Below is a small trained network, with its code and all its weights. Each question gives an input and a target symbol and asks what happens when units are switched off, that is, made to give their printed mean instead of their output.

import numpy as np


def w(rows, s, z=0):
    codes = np.array(rows[::2]) - 128.0
    scale = np.full(codes.shape[1], s)
    scale[-1] = z or s
    return codes * scale


def norm(h):
    return h / np.sqrt((h * h).mean(-1, keepdims=True) + 1e-5)


def f(y):
    return y / 2 * (1 + np.tanh(0.7978845608 * (y + 0.044715 * y**3)))


def softmax(a):
    e = np.exp(a - a.max(-1, keepdims=True))
    return e / e.sum(-1, keepdims=True)


def log_softmax(a):
    a = a - a.max(-1, keepdims=True)
    return a - np.log(np.exp(a).sum(-1, keepdims=True))


def net(x, mask):
    ids = ['Θγεζηλπ'.index(c) for c in x.split()]
    T = len(ids)
    res = E[ids] + P[:T]
    u = 0
    for l in range(2):
        q, k, v = (norm(res) @ M[l].T for M in (Q, K, V))
        z = softmax(np.where(np.tri(T) > 0, q @ k.T / 3**0.5, -1e9)) @ v
        res = res + np.where(mask[u], z, O[l][:, -1]) @ O[l][:, :-1]
        u += 1
        y = f(norm(res) @ A[l][:, :-1].T + A[l][:, -1])
        res = res + np.where(mask[u : u + 16], y, B[l][:, -1]) @ B[l][:, :-1]
        u += 16
    return log_softmax(norm(res)[-1] @ U[:, :-1].T + U[:, -1])


Q, K, V, O, A, B = {}, {}, {}, {}, {}, {}
E = w([
[103,140,188,39],'Θ',
[85,133,151,8],'γ',
[39,65,178,162],'ε',
[33,117,82,98],'ζ',
[110,66,58,119],'η',
[77,186,121,165],'λ',
[215,136,195,126],'π',
],0.014)
P = w([
[143,168,34,194],'0',
[17,119,201,254],'1',
[136,127,136,114],'2',
[164,167,26,162],'3',
[44,111,180,214],'4',
[150,96,156,105],'5',
[169,180,34,150],'6',
[53,90,156,207],'7',
[150,82,170,108],'8',
[174,181,41,142],'9',
[62,79,148,204],'10',
[152,79,184,110],'11',
[176,183,42,145],'12',
],0.0059)
Q[0] = w([
[98,126,48,129],'0.h1',
[143,2,162,126],'0.h1',
[192,181,73,95],'0.h1',
],0.008)
K[0] = w([
[109,167,135,138],'0.h1',
[170,149,177,92],'0.h1',
[51,3,130,148],'0.h1',
],0.014)
V[0] = w([
[116,70,253,91],'0.h1',
[21,153,154,184],'0.h1',
[115,134,96,62],'0.h1',
],0.0042)
O[0] = w([
[105,99,150,177,252],'0.h1',
[117,165,195,105,63],'0.h1',
[196,1,148,86,89],'0.h1',
],0.0054,0.0013)
A[0] = w([
[142,153,127,111,70],'0.n1',
[73,184,93,83,127],'0.n2',
[118,187,97,159,133],'0.n3',
[164,144,115,95,106],'0.n4',
[163,109,71,99,120],'0.n5',
[157,91,116,167,126],'0.n6',
[145,92,115,172,111],'0.n7',
[83,86,131,89,127],'0.n8',
[169,152,48,75,177],'0.n9',
[86,85,117,214,140],'0.n10',
[129,77,111,194,3],'0.n11',
[137,71,157,104,91],'0.n12',
[97,85,145,120,136],'0.n13',
[156,111,159,81,69],'0.n14',
[126,165,124,251,134],'0.n15',
[200,129,76,157,83],'0.n16',
],0.015,0.0045)
B[0] = w([
[161,156,137,138,119],'0.n1',
[198,96,89,183,228],'0.n2',
[168,2,157,13,136],'0.n3',
[179,128,192,172,159],'0.n4',
[107,64,131,73,177],'0.n5',
[111,165,39,88,187],'0.n6',
[106,189,57,71,169],'0.n7',
[33,129,124,164,247],'0.n8',
[169,13,175,152,228],'0.n9',
[181,139,222,109,252],'0.n10',
[84,167,163,131,153],'0.n11',
[81,107,162,143,176],'0.n12',
[104,96,178,177,199],'0.n13',
[122,150,217,135,193],'0.n14',
[72,179,60,97,226],'0.n15',
[243,107,63,169,205],'0.n16',
],0.0069,0.0041)
Q[1] = w([
[15,185,74,213],'1.h1',
[167,167,151,151],'1.h1',
[145,11,74,255],'1.h1',
],0.0074)
K[1] = w([
[254,222,180,182],'1.h1',
[65,221,124,134],'1.h1',
[159,24,71,124],'1.h1',
],0.0056)
V[1] = w([
[63,164,94,241],'1.h1',
[58,142,89,60],'1.h1',
[117,126,110,254],'1.h1',
],0.0079)
O[1] = w([
[254,73,181,181,158],'1.h1',
[113,44,100,35,2],'1.h1',
[70,81,203,232,239],'1.h1',
],0.0049,0.00088)
A[1] = w([
[180,174,126,97,142],'1.n1',
[106,119,179,80,133],'1.n2',
[116,54,74,148,144],'1.n3',
[153,77,139,112,57],'1.n4',
[76,160,127,158,39],'1.n5',
[129,222,136,167,171],'1.n6',
[156,136,95,182,128],'1.n7',
[94,247,117,174,3],'1.n8',
[95,136,64,108,157],'1.n9',
[91,91,136,143,77],'1.n10',
[97,139,165,161,93],'1.n11',
[139,86,142,117,81],'1.n12',
[187,157,95,72,85],'1.n13',
[80,163,121,151,123],'1.n14',
[160,100,145,156,150],'1.n15',
[149,184,180,145,127],'1.n16',
],0.015,0.0044)
B[1] = w([
[59,115,172,41,212],'1.n1',
[160,141,29,194,195],'1.n2',
[141,211,175,137,226],'1.n3',
[184,142,143,77,166],'1.n4',
[223,113,146,101,174],'1.n5',
[194,217,205,103,237],'1.n6',
[105,112,110,245,164],'1.n7',
[115,165,221,137,198],'1.n8',
[129,136,180,182,157],'1.n9',
[61,108,133,113,186],'1.n10',
[142,94,65,95,204],'1.n11',
[135,144,120,68,154],'1.n12',
[2,100,87,85,179],'1.n13',
[190,180,92,53,189],'1.n14',
[141,169,121,121,218],'1.n15',
[89,163,100,122,253],'1.n16',
],0.0082,0.0048)
U = w([
[81,127,72,24,87],'Θ',
[86,58,224,83,2],'γ',
[166,39,81,123,198],'ε',
[114,184,33,185,173],'ζ',
[79,231,161,132,134],'η',
[113,137,129,255,102],'λ',
[144,51,191,226,123],'π',
],0.014,0.0082)

Each question gives the input, a string of symbols that net reads in full, and the target symbol t.
The units are the heads (3 rows each of Q, K, V and O) and the neurons (one row each of A and B). Each row of codes is followed by its name. A weight is (code - 128) times the scale printed after its matrix; where a second scale follows, it is the last column's (O, A, B and U).
mask holds one flag per unit, layer by layer, with each layer's heads first. A switched-off unit (its flag False) gives its mean, the last column of its rows in O or B, instead of its output. The means were averaged over made-up inputs and are rounded, as every weight is.
A unit's drop is (log p(t) with every unit on - log p(t) with that unit switched off) / (log p(t) with every unit on - log p(t) with every unit switched off).
The circuit of an input: a set's keep is (log p(t) with only the set's units on - log p(t) with every unit switched off) / (log p(t) with every unit on - log p(t) with every unit switched off). Starting from the 12 units with the biggest drops (on a tie, the unit counted first), units are removed one at a time, each time the one whose removal leaves the highest keep (on an exact tie, the one counted first), for as long as the keep stays at least 0.8.
units of the circuit, in order: the units of the circuit, biggest drop first
unit that matters most: the unit with the biggest drop
top k neurons: the k neurons with the biggest drops, biggest first
top k neurons in layer l: the k neurons of layer l with the biggest drops, biggest first
input π λ γ π η γ η Θ ζ π π, target η: top 2 neurons in layer 0	[0.n5 0.n3]
input π π λ, target Θ: top neuron in layer 0	[0.n3]
input ζ π π π π Θ, target ζ: top 3 neurons	[1.n2 0.n15 1.n1]
input π η γ π γ η Θ Θ ζ η Θ λ, target Θ: units of the circuit, in order	[0.n3 0.n15]
input γ ζ γ Θ η, target Θ: top 3 neurons in layer 0	[0.n10 0.n9 0.n7]
input π Θ Θ π, target ζ: top 3 neurons	[0.n16 0.n10 1.n7]
input π Θ Θ γ, target γ: top 2 neurons	[0.n9 0.n2]
input π ζ ζ η η, target Θ: top 4 neurons in layer 1	[1.n14 1.n11 1.n6 1.n7]
input π η π Θ Θ η π ζ γ, target ε: top 2 neurons	[1.n2 1.n6]
input Θ η ζ ζ Θ η π, target ε: top 2 neurons in layer 0	[0.n16 0.n8]
input ζ π ζ Θ, target π: top 2 neurons	[0.n2 0.n9]
input π Θ λ π, target Θ: units of the circuit, in order	[0.n3 1.h1 1.n13]
input Θ ζ ε π π π Θ γ ε η, target ε: top 2 neurons in layer 0	[0.n9 0.n5]
input γ π π π Θ Θ, target ζ: units of the circuit, in order	[1.n2]
input η Θ ζ π λ η η π η η Θ, target Θ: top 4 neurons	[1.n11 0.n15 1.n14 1.n3]
input Θ π Θ π, target ζ: top 2 neurons	[0.n16 1.n7]
input Θ π γ λ π π γ π π π π η π, target ε: top 2 neurons in layer 0	[0.n16 0.n9]
input Θ π π π π Θ Θ, target λ: top 2 neurons	[0.n2 0.n9]
input λ ε ζ π ζ γ ζ λ η η λ, target ζ: top 2 neurons	[0.n10 0.n3]
input ζ η η π π η π ε, target η: unit that matters most	0.n9
input η π π λ η ε π π π π ε, target η: top 2 neurons	[0.n9 1.n14]
input Θ ζ η Θ ε π π η π ζ η, target η: top 3 neurons	[0.n7 0.n6 0.n9]
